Below is a small trained network, with its code and all its weights. Each question gives an input and a target symbol and asks what happens when units are switched off, that is, made to give their printed mean instead of their output.

import numpy as np


def w(rows, s, z=0):
    codes = np.array(rows[::2]) - 128.0
    scale = np.full(codes.shape[1], s)
    scale[-1] = z or s
    return codes * scale


def norm(h):
    return h / np.sqrt((h * h).mean(-1, keepdims=True) + 1e-5)


def f(y):
    return y / 2 * (1 + np.tanh(0.7978845608 * (y + 0.044715 * y**3)))


def softmax(a):
    e = np.exp(a - a.max(-1, keepdims=True))
    return e / e.sum(-1, keepdims=True)


def log_softmax(a):
    a = a - a.max(-1, keepdims=True)
    return a - np.log(np.exp(a).sum(-1, keepdims=True))


def net(x, mask):
    ids = ['γεζπτφ'.index(c) for c in x.split()]
    T = len(ids)
    res = E[ids] + P[:T]
    u = 0
    for l in range(2):
        r = norm(res)
        for j in range(3):
            rows = slice(2 * j, 2 * j + 2)
            q, k, v = (r @ M[l][rows].T for M in (Q, K, V))
            z = softmax(np.where(np.tri(T) > 0, q @ k.T / 2**0.5, -1e9)) @ v
            o = O[l][rows]
            res = res + np.where(mask[u + j], z, o[:, -1]) @ o[:, :-1]
        u += 3
        y = f(norm(res) @ A[l][:, :-1].T + A[l][:, -1])
        res = res + np.where(mask[u : u + 12], y, B[l][:, -1]) @ B[l][:, :-1]
        u += 12
    return log_softmax(norm(res)[-1] @ U[:, :-1].T + U[:, -1])


Q, K, V, O, A, B = {}, {}, {}, {}, {}, {}
E = w([
[172,133,24,138,146,140],'γ',
[61,101,163,147,98,147],'ε',
[123,173,81,71,116,2],'ζ',
[27,95,121,148,148,146],'π',
[89,106,135,166,132,137],'τ',
[159,82,148,106,153,131],'φ',
],0.032)
P = w([
[158,249,180,171,114,153],'0',
[103,139,168,187,111,120],'1',
[100,117,147,177,125,125],'2',
[101,106,136,152,139,120],'3',
[105,98,125,143,139,118],'4',
[102,109,115,126,133,128],'5',
[107,97,109,113,135,120],'6',
[106,76,105,108,137,118],'7',
[113,67,95,100,129,127],'8',
[112,41,93,101,142,119],'9',
],0.017)
Q[0] = w([
[136,131,127,127,128,123],'L0H1',
[143,130,129,129,125,126],'L0H1',
[2,148,136,151,82,135],'L0H2',
[36,119,180,143,116,206],'L0H2',
[228,127,173,74,168,119],'L0H3',
[193,110,74,97,159,34],'L0H3',
],0.086)
K[0] = w([
[128,122,129,131,127,123],'L0H1',
[127,124,128,126,128,125],'L0H1',
[68,198,173,196,106,79],'L0H2',
[50,153,185,196,118,228],'L0H2',
[67,2,130,99,98,140],'L0H3',
[136,27,9,70,165,32],'L0H3',
],0.072)
V[0] = w([
[182,85,185,80,199,135],'L0H1',
[75,95,98,105,122,116],'L0H1',
[115,135,134,111,96,57],'L0H2',
[30,129,153,135,145,127],'L0H2',
[1,114,3,74,111,136],'L0H3',
[79,154,68,201,206,80],'L0H3',
],0.048)
O[0] = w([
[112,132,144,254,152,84,136],'L0H1',
[114,67,134,103,101,134,103],'L0H1',
[68,138,131,111,154,89,104],'L0H2',
[162,146,197,117,36,115,199],'L0H2',
[212,73,143,216,69,27,4],'L0H3',
[161,186,94,229,89,108,126],'L0H3',
],0.028,0.033)
A[0] = w([
[124,70,116,190,156,97,82],'L0N1',
[195,114,77,143,148,158,61],'L0N2',
[134,136,207,113,91,83,117],'L0N3',
[136,79,169,180,178,159,2],'L0N4',
[103,146,160,65,106,191,138],'L0N5',
[77,79,133,185,178,134,149],'L0N6',
[144,185,87,136,90,162,136],'L0N7',
[76,235,117,101,145,2,33],'L0N8',
[129,87,93,149,98,86,50],'L0N9',
[125,158,106,161,121,32,106],'L0N10',
[75,169,95,117,171,78,139],'L0N11',
[134,212,166,93,126,49,128],'L0N12',
],0.042,0.0089)
B[0] = w([
[6,49,83,91,137,123,160],'L0N1',
[136,119,47,189,126,100,139],'L0N2',
[91,2,165,193,90,98,161],'L0N3',
[87,169,79,107,76,20,144],'L0N4',
[131,132,233,209,236,195,252],'L0N5',
[162,127,209,174,110,35,169],'L0N6',
[149,149,106,253,89,128,169],'L0N7',
[231,188,169,54,58,186,142],'L0N8',
[199,72,147,85,176,175,156],'L0N9',
[214,147,174,112,172,233,171],'L0N10',
[174,99,178,79,49,111,162],'L0N11',
[83,94,99,106,62,127,160],'L0N12',
],0.045,0.038)
Q[1] = w([
[157,35,32,215,73,111],'L1H1',
[114,152,86,95,83,21],'L1H1',
[65,115,255,15,187,119],'L1H2',
[100,156,109,139,253,158],'L1H2',
[199,74,108,122,210,52],'L1H3',
[61,109,109,167,238,79],'L1H3',
],0.067)
K[1] = w([
[184,128,37,221,75,79],'L1H1',
[200,160,235,124,172,51],'L1H1',
[89,116,208,2,165,160],'L1H2',
[20,87,140,213,189,160],'L1H2',
[229,102,106,93,192,45],'L1H3',
[45,96,121,168,243,50],'L1H3',
],0.059)
V[1] = w([
[172,79,164,76,136,156],'L1H1',
[190,120,207,154,154,30],'L1H1',
[233,193,123,50,89,162],'L1H2',
[80,3,146,37,79,103],'L1H2',
[136,118,178,102,206,39],'L1H3',
[100,12,101,113,171,121],'L1H3',
],0.041)
O[1] = w([
[141,157,124,134,163,66,169],'L1H1',
[110,175,103,67,219,135,127],'L1H1',
[103,40,112,198,183,67,122],'L1H2',
[111,254,121,184,150,166,3],'L1H2',
[149,81,154,169,64,175,149],'L1H3',
[108,159,220,115,80,164,119],'L1H3',
],0.028)
A[1] = w([
[144,181,75,152,137,168,119],'L1N1',
[70,137,162,199,90,40,113],'L1N2',
[183,113,122,87,191,145,135],'L1N3',
[23,123,95,116,10,172,11],'L1N4',
[207,208,182,111,38,85,44],'L1N5',
[77,147,115,87,101,3,93],'L1N6',
[176,138,129,120,90,190,151],'L1N7',
[131,125,91,147,155,123,109],'L1N8',
[160,148,113,197,96,71,152],'L1N9',
[76,148,133,178,171,137,125],'L1N10',
[82,149,61,10,203,207,39],'L1N11',
[177,242,70,246,182,165,3],'L1N12',
],0.055,0.011)
B[1] = w([
[173,110,134,189,149,105,142],'L1N1',
[146,180,70,78,124,117,236],'L1N2',
[112,103,110,136,82,137,254],'L1N3',
[46,155,107,188,62,194,144],'L1N4',
[187,150,163,53,83,112,193],'L1N5',
[53,74,119,142,157,39,174],'L1N6',
[118,166,101,114,159,77,236],'L1N7',
[129,142,157,124,112,120,146],'L1N8',
[96,142,188,103,156,150,213],'L1N9',
[151,81,140,123,105,90,248],'L1N10',
[122,114,24,67,191,235,239],'L1N11',
[174,254,86,200,176,99,196],'L1N12',
],0.11,0.02)
U = w([
[115,116,55,56,190,241,194],'γ',
[75,91,254,150,159,165,12],'ε',
[226,167,141,8,75,143,8],'ζ',
[52,93,74,83,154,47,132],'π',
[54,148,91,149,12,180,208],'τ',
[171,191,78,207,156,141,246],'φ',
],0.0081,0.0015)

Each question gives the input, a string of symbols that net reads in full, and the target symbol t.
The units are the heads (2 rows each of Q, K, V and O) and the neurons (one row each of A and B). Each row of codes is followed by its name. A weight is (code - 128) times the scale printed after its matrix; where a second scale follows, it is the last column's (O, A, B and U).
mask holds one flag per unit, layer by layer, with each layer's heads first. A switched-off unit (its flag False) gives its mean, the last column of its rows in O or B, instead of its output. The means were averaged over made-up inputs and are rounded, as every weight is.
A unit's drop is (log p(t) with every unit on - log p(t) with that unit switched off) / (log p(t) with every unit on - log p(t) with every unit switched off).
The circuit of an input: a set's keep is (log p(t) with only the set's units on - log p(t) with every unit switched off) / (log p(t) with every unit on - log p(t) with every unit switched off). Starting from the 12 units with the biggest drops (on a tie, the unit counted first), units are removed one at a time, each time the one whose removal leaves the highest keep (on an exact tie, the one counted first), for as long as the keep stays at least 0.8.
units of the circuit, in order: the units of the circuit, biggest drop first
top k neurons: the k neurons with the biggest drops, biggest first
heads that matter: for each layer, one digit per head in row order, 1 if its drop is at least 0.15 and else 0, layers parted by /
input ζ τ ζ φ π τ φ π, target π: heads that matter => 011 / 010
input φ γ ε φ, target ε: heads that matter => 001 / 000
input ε τ φ ζ π τ π φ τ, target ε: heads that matter => 000 / 000
input ε φ τ, target ε: top 2 neurons => (L0N5, L1N11)
input π ζ π τ φ φ φ φ ζ ε, target ζ: heads that matter => 011 / 000
input φ φ ε ε π φ ε γ φ, target π: top 3 neurons => (L0N4, L0N5, L0N6)
input π τ γ, target φ: units of the circuit, in order => (L0H3)
input τ ζ ζ, target ζ: heads that matter => 011 / 000
input ε π τ φ γ τ π, target ε: heads that matter => 010 / 000
input ε ε τ φ φ ζ φ φ φ, target π: heads that matter => 100 / 000
input ζ ζ γ ζ φ τ φ ζ π ε, target π: top 2 neurons => (L1N2, L0N8)
input ζ ε γ π π φ φ φ, target ζ: heads that matter => 111 / 001
input τ ε ε φ ζ ε ε τ, target φ: heads that matter => 001 / 000
input φ ε ε π γ φ, target ε: heads that matter => 000 / 000
input ζ φ τ ε, target π: top 3 neurons => (L0N8, L0N3, L1N2)
input ε φ φ γ γ γ τ ε ε φ, target ζ: heads that matter => 011 / 001
input τ τ φ ζ, target ζ: heads that matter => 010 / 000
input τ ε τ φ τ ε π, target φ: top neuron => (L1N12)
input π ζ φ φ ζ, target ε: top 2 neurons => (L0N10, L0N1)
input γ ζ π π, target τ: heads that matter => 011 / 000
input γ φ φ τ ε π, target τ: top 3 neurons => (L1N4, L0N12, L0N3)
input ζ ε γ φ φ τ π φ ε τ, target π: top 2 neurons => (L1N2, L0N8)
input π φ φ π ε, target ζ: top neuron => (L1N5)
input φ ε γ φ ε γ, target ε: top 2 neurons => (L1N11, L1N2)
input ε φ γ π ε, target ε: top 2 neurons => (L0N5, L1N11)
